Below are the code and all the weights of a small trained network. Each question names an input and a class and asks about switching units off, where a switched-off unit gives its printed mean instead of its output.

import numpy as np


def w(rows, s, z=0):
    codes = np.array(rows[::2]) - 128.0
    scale = np.full(codes.shape[1], s)
    scale[-1] = z or s
    return codes * scale


def f(y):
    return np.maximum(y, 0)


def log_softmax(a):
    a = a - a.max(-1, keepdims=True)
    return a - np.log(np.exp(a).sum(-1, keepdims=True))


def net(x, mask):
    res = np.array(x, float).reshape(1, 3) / 4 @ E
    y = f(res @ A[0][:, :-1].T + A[0][:, -1])
    res = res + np.where(mask, y, B[0][:, -1]) @ B[0][:, :-1]
    return log_softmax(res[-1] @ U[:, :-1].T + U[:, -1])


A, B = {}, {}
E = w([
[29,254,242,23,26,33,187,41,75,158],'x0',
[48,205,36,212,239,69,227,110,195,253],'x1',
[32,63,99,207,63,31,50,39,252,23],'x2',
],0.0046)
A[0] = w([
[34,96,139,188,68,37,52,48,230,45,85],'n0',
[167,140,137,104,148,157,146,156,75,170,236],'n1',
[146,87,78,161,161,170,113,151,129,111,255],'n2',
[58,218,67,188,225,57,221,89,168,239,39],'n3',
[78,163,28,204,240,114,203,143,168,230,87],'n4',
[31,234,235,26,51,46,177,45,90,148,30],'n5',
[139,189,180,66,139,132,171,144,65,178,127],'n6',
[189,45,23,213,220,204,109,195,169,146,57],'n7',
[180,165,142,87,175,197,181,210,65,195,54],'n8',
[30,238,203,49,77,45,211,48,110,164,170],'n9',
[59,50,65,222,83,56,33,47,227,40,38],'n10',
[179,163,145,89,180,201,182,203,48,189,124],'n11',
[211,54,228,36,25,197,28,153,53,24,136],'n12',
[244,4,22,238,246,228,70,231,183,96,43],'n13',
[218,42,191,71,58,199,49,167,74,32,74],'n14',
[185,87,219,37,30,167,47,149,58,41,79],'n15',
[76,195,60,181,220,95,218,141,150,234,202],'n16',
[204,149,141,83,188,199,178,197,68,198,56],'n17',
[206,163,150,83,172,194,179,200,64,190,52],'n18',
[194,159,147,88,163,199,170,187,62,180,64],'n19',
[160,93,106,148,153,145,123,148,138,123,243],'n20',
],0.0045,0.0051)
B[0] = w([
[62,53,206,39,154,72,200,61,217,59,217],'n0',
[144,125,152,207,125,37,184,24,109,36,219],'n1',
[223,96,231,178,30,63,169,59,33,109,228],'n2',
[109,226,40,137,236,227,33,200,220,131,195],'n3',
[154,216,64,172,221,201,40,161,164,129,199],'n4',
[194,59,226,16,56,238,82,244,97,240,215],'n5',
[107,77,193,61,110,108,175,98,148,114,188],'n6',
[188,89,211,30,76,224,90,225,101,223,197],'n7',
[31,69,153,34,184,97,192,98,229,66,178],'n8',
[225,95,224,95,58,163,94,171,53,196,253],'n9',
[19,44,188,13,200,72,220,59,243,38,209],'n10',
[72,97,152,89,169,83,178,70,192,56,203],'n11',
[129,227,35,209,225,176,56,115,158,91,254],'n12',
[165,32,231,3,39,224,116,241,121,230,228],'n13',
[114,220,39,162,227,203,37,171,182,129,210],'n14',
[132,222,50,179,220,208,38,155,177,110,213],'n15',
[180,210,83,199,199,146,59,95,124,88,238],'n16',
[35,58,174,20,175,83,190,85,224,71,181],'n17',
[43,69,156,32,194,98,194,82,234,73,179],'n18',
[50,67,150,40,187,94,189,81,224,68,176],'n19',
[206,115,216,199,38,51,172,47,51,85,214],'n20',
],0.0054,0.0068)
U = w([
[9,21,183,36,173,29,247,17,240,16,14],'0',
[231,44,235,24,18,228,89,239,48,239,56],'1',
[119,245,22,226,244,221,9,160,191,87,56],'2',
[239,140,185,238,27,23,204,14,12,41,249],'3',
[12,65,2,178,30,64,241,219,31,219,2],'4',
],0.0057,0.0053)

Each question gives the input, the list of numbers given to net, and the class t.
The units are the neurons (one row each of A and B). Each row of codes is followed by its name. A weight is (code - 128) times the scale printed after its matrix; where a second scale follows, it is the last column's (A, B and U).
mask holds one flag per neuron, in row order. A switched-off neuron (its flag False) gives its mean, the last column of its row in B, instead of its output. The means were averaged over made-up inputs and are rounded, as every weight is.
A unit's drop is (log p(t) with every unit on - log p(t) with that unit switched off) / (log p(t) with every unit on - log p(t) with every unit switched off).
most important unit: the unit with the biggest drop
top k neurons: the k neurons with the biggest drops, biggest first
drop of u: that unit's drop, to one decimal
input [-5,-6,-5], class 2: top 2 neurons : n12, n14
input [-4,4,-2], class 1: most important unit : n13
input [-2,8,-8], class 0: top 4 neurons : n17, n8, n18, n11
input [-6,3,5], class 1: top 2 neurons : n13, n7
input [1,6,5], class 2: top 3 neurons : n3, n4, n16
input [8,-6,0], class 1: top 2 neurons : n5, n9
input [-2,-8,-7], class 2: top 2 neurons : n12, n14
input [-1,6,5], class 2: top 2 neurons : n3, n4
input [-6,6,3], class 1: top 3 neurons : n13, n7, n12
input [4,-8,-6], class 2: top 3 neurons : n12, n15, n14
input [1,2,-3], class 3: top 2 neurons : n10, n0
input [-4,-1,-4], class 0: top 2 neurons : n9, n5
input [3,-5,-4], class 2: top 2 neurons : n12, n15
input [3,3,2], class 3: top 2 neurons : n13, n7
input [4,8,5], class 2: most important unit : n3
input [-6,-7,-5], class 2: drop of n12 : 1.1
input [6,3,-4], class 1: drop of n5 : 0.5
input [-5,-3,-5], class 0: drop of n19 : 0.2
input [-2,3,0], class 3: drop of n15 : 0.3
input [5,-2,1], class 1: most important unit : n5
